Below are the code and all the weights of a small trained network. Each question names an input and a class and asks about switching units off, where a switched-off unit gives its printed mean instead of its output.

import numpy as np


def w(rows, s, z=0):
    codes = np.array(rows[::2]) - 128.0
    scale = np.full(codes.shape[1], s)
    scale[-1] = z or s
    return codes * scale


def norm(h):
    return h / np.sqrt((h * h).mean(-1, keepdims=True) + 1e-5)


def f(y):
    return y / 2 * (1 + np.tanh(0.7978845608 * (y + 0.044715 * y**3)))


def log_softmax(a):
    a = a - a.max(-1, keepdims=True)
    return a - np.log(np.exp(a).sum(-1, keepdims=True))


def net(x, mask):
    res = np.array(x, float).reshape(1, 5) / 4 @ E
    u = 0
    for l in range(3):
        y = f(norm(res) @ A[l][:, :-1].T + A[l][:, -1])
        res = res + np.where(mask[u : u + 12], y, B[l][:, -1]) @ B[l][:, :-1]
        u += 12
    return log_softmax(norm(res)[-1] @ U[:, :-1].T + U[:, -1])


A, B = {}, {}
E = w([
[147,80,153,205,52,87,182,113],'x0',
[119,95,180,165,138,191,23,209],'x1',
[80,219,114,220,146,39,124,78],'x2',
[163,151,42,138,42,147,88,188],'x3',
[2,139,214,135,128,104,122,134],'x4',
],0.0058)
A[0] = w([
[106,136,173,228,27,143,110,136,96],'0.n1',
[182,125,53,116,121,149,99,133,86],'0.n2',
[72,159,99,154,143,110,77,154,3],'0.n3',
[193,158,2,134,45,139,113,129,74],'0.n4',
[135,154,69,109,177,144,100,144,80],'0.n5',
[117,123,107,54,74,126,161,134,84],'0.n6',
[72,145,85,131,35,138,103,116,100],'0.n7',
[186,134,79,141,126,140,103,126,87],'0.n8',
[148,122,74,128,32,139,147,159,85],'0.n9',
[118,170,153,186,135,135,87,105,25],'0.n10',
[155,111,104,56,130,167,132,131,117],'0.n11',
[117,139,54,152,150,122,123,100,81],'0.n12',
],0.0094,0.0026)
B[0] = w([
[90,69,160,109,93,75,137,176,228],'0.n1',
[127,169,127,178,158,188,120,184,188],'0.n2',
[109,123,121,134,215,141,197,107,158],'0.n3',
[126,51,59,245,100,146,71,129,254],'0.n4',
[163,98,191,103,79,150,125,92,161],'0.n5',
[148,106,146,103,137,171,85,53,167],'0.n6',
[75,179,139,85,103,93,124,160,179],'0.n7',
[150,156,120,155,171,151,105,150,164],'0.n8',
[181,56,164,151,123,68,116,163,199],'0.n9',
[104,110,118,110,200,134,105,143,156],'0.n10',
[109,167,133,58,153,96,60,158,195],'0.n11',
[198,195,112,118,105,134,144,138,154],'0.n12',
],0.012,0.0057)
A[1] = w([
[222,108,5,163,93,147,140,183,79],'1.n1',
[184,194,57,166,176,58,141,21,80],'1.n2',
[56,88,72,159,149,93,154,130,119],'1.n3',
[126,211,146,198,182,175,127,119,112],'1.n4',
[144,127,100,178,98,210,124,176,57],'1.n5',
[123,126,170,152,149,98,127,106,107],'1.n6',
[200,180,146,117,198,214,143,128,136],'1.n7',
[199,105,101,42,164,214,167,148,120],'1.n8',
[140,189,104,119,66,148,226,46,2],'1.n9',
[126,206,33,94,123,53,229,157,116],'1.n10',
[108,162,154,255,167,109,155,156,209],'1.n11',
[200,69,182,160,119,109,163,17,119],'1.n12',
],0.0093,0.0018)
B[1] = w([
[188,206,49,215,158,158,84,197,254],'1.n1',
[158,159,100,129,29,193,79,51,207],'1.n2',
[139,180,129,132,186,87,130,130,205],'1.n3',
[144,34,171,132,47,67,114,44,166],'1.n4',
[111,162,34,145,104,140,125,168,189],'1.n5',
[196,139,103,113,147,98,167,165,159],'1.n6',
[146,135,200,57,141,30,100,60,202],'1.n7',
[102,89,139,69,165,163,21,126,204],'1.n8',
[81,24,5,130,113,202,204,141,167],'1.n9',
[100,251,136,101,84,160,175,194,191],'1.n10',
[77,91,119,87,196,104,37,135,238],'1.n11',
[134,192,129,135,218,143,183,128,185],'1.n12',
],0.012,0.0055)
A[2] = w([
[90,143,128,48,120,195,94,86,121],'2.n1',
[156,28,143,125,2,106,80,157,3],'2.n2',
[156,105,163,149,14,137,202,128,94],'2.n3',
[172,120,202,142,165,101,147,168,83],'2.n4',
[100,41,79,165,218,63,128,124,71],'2.n5',
[210,176,89,184,152,166,124,128,147],'2.n6',
[118,178,97,173,117,230,191,75,85],'2.n7',
[190,86,180,31,179,227,136,168,126],'2.n8',
[146,149,149,141,43,183,244,60,161],'2.n9',
[136,96,93,122,116,82,147,146,130],'2.n10',
[190,139,159,204,139,26,182,62,60],'2.n11',
[167,58,136,97,47,138,133,193,66],'2.n12',
],0.0096,0.0019)
B[2] = w([
[135,82,148,59,101,134,105,89,243],'2.n1',
[136,78,140,121,13,177,195,96,206],'2.n2',
[128,79,173,163,138,114,141,191,145],'2.n3',
[168,148,103,176,166,107,199,91,173],'2.n4',
[167,79,162,113,175,209,172,130,255],'2.n5',
[59,113,109,137,172,144,68,188,253],'2.n6',
[120,99,87,68,127,198,179,104,204],'2.n7',
[166,172,125,183,78,67,80,62,254],'2.n8',
[72,117,81,90,201,200,163,119,198],'2.n9',
[121,251,230,152,149,251,103,103,147],'2.n10',
[111,77,142,106,193,159,47,161,146],'2.n11',
[164,124,173,160,81,176,167,160,163],'2.n12',
],0.014,0.0045)
U = w([
[53,212,144,105,106,54,171,163,115],'0',
[147,119,156,63,105,90,41,35,172],'1',
[92,83,186,131,246,118,166,147,142],'2',
[132,139,101,128,92,80,157,130,2],'3',
[178,171,149,181,118,66,168,75,57],'4',
[140,78,181,169,15,144,177,159,147],'5',
[83,147,52,67,120,199,183,77,139],'6',
[146,133,52,204,118,163,51,196,175],'7',
],0.013,0.0071)

Each question gives the input, the list of numbers given to net, and the class t.
The units are the neurons (one row each of A and B). Each row of codes is followed by its name. A weight is (code - 128) times the scale printed after its matrix; where a second scale follows, it is the last column's (A, B and U).
mask holds one flag per neuron, layer by layer. A switched-off neuron (its flag False) gives its mean, the last column of its row in B, instead of its output. The means were averaged over made-up inputs and are rounded, as every weight is.
A unit's drop is (log p(t) with every unit on - log p(t) with that unit switched off) / (log p(t) with every unit on - log p(t) with every unit switched off).
The circuit of an input: a set's keep is (log p(t) with only the set's units on - log p(t) with every unit switched off) / (log p(t) with every unit on - log p(t) with every unit switched off). Starting from the 12 units with the biggest drops (on a tie, the unit counted first), units are removed one at a time, each time the one whose removal leaves the highest keep (on an exact tie, the one counted first), for as long as the keep stays at least 0.8.
units of the circuit, in order: the units of the circuit, biggest drop first
k most important neurons: the k neurons with the biggest drops, biggest first
top k neurons in layer l: the k neurons of layer l with the biggest drops, biggest first
drop when u is switched off: that unit's drop, to one decimal
input [1,0,5,6,8], class 0: units of the circuit, in order : 0.n7, 0.n4
input [-4,3,-3,-2,-6], class 1: 2 most important neurons : 1.n7, 0.n11
input [8,-2,5,4,3], class 5: most important neuron : 0.n1
input [4,-2,8,-2,3], class 0: units of the circuit, in order : 1.n10, 0.n4
input [-5,-3,7,6,6], class 6: 2 most important neurons : 0.n12, 0.n9
input [7,-2,-1,-6,-7], class 6: 3 most important neurons : 0.n4, 2.n7, 0.n1
input [1,-4,-3,-2,3], class 6: top 2 neurons in layer 1 : 1.n9, 1.n12
input [-7,2,2,6,2], class 1: 3 most important neurons : 0.n3, 0.n5, 0.n1
input [4,-8,3,3,8], class 0: 3 most important neurons : 0.n1, 0.n7, 1.n2
input [1,2,-5,-7,3], class 4: 2 most important neurons : 0.n4, 0.n2
input [4,3,-8,-1,-1], class 5: 2 most important neurons : 2.n2, 1.n11
input [-3,-2,8,-1,6], class 0: 2 most important neurons : 1.n10, 0.n4
input [2,-8,-2,-8,6], class 6: 3 most important neurons : 0.n1, 0.n4, 0.n9
input [0,3,-6,2,2], class 5: units of the circuit, in order : 2.n2
input [8,5,-1,-2,4], class 5: 2 most important neurons : 0.n1, 2.n2
input [-3,2,2,7,6], class 0: 2 most important neurons : 0.n7, 0.n4
input [5,-8,-8,5,8], class 5: top 2 neurons in layer 0 : 0.n7, 0.n3
input [-2,-2,5,-4,0], class 6: top 2 neurons in layer 0 : 0.n4, 0.n2
input [-4,8,3,-1,0], class 1: top 3 neurons in layer 1 : 1.n1, 1.n7, 1.n12
input [1,-3,1,-3,0], class 6: drop when 0.n4 is switched off : 0.1
input [4,2,3,2,2], class 2: drop when 0.n3 is switched off : 0.3
input [4,6,1,7,8], class 5: drop when 1.n12 is switched off : 0.2
input [1,-5,-6,8,6], class 5: top neuron in layer 0 : 0.n7
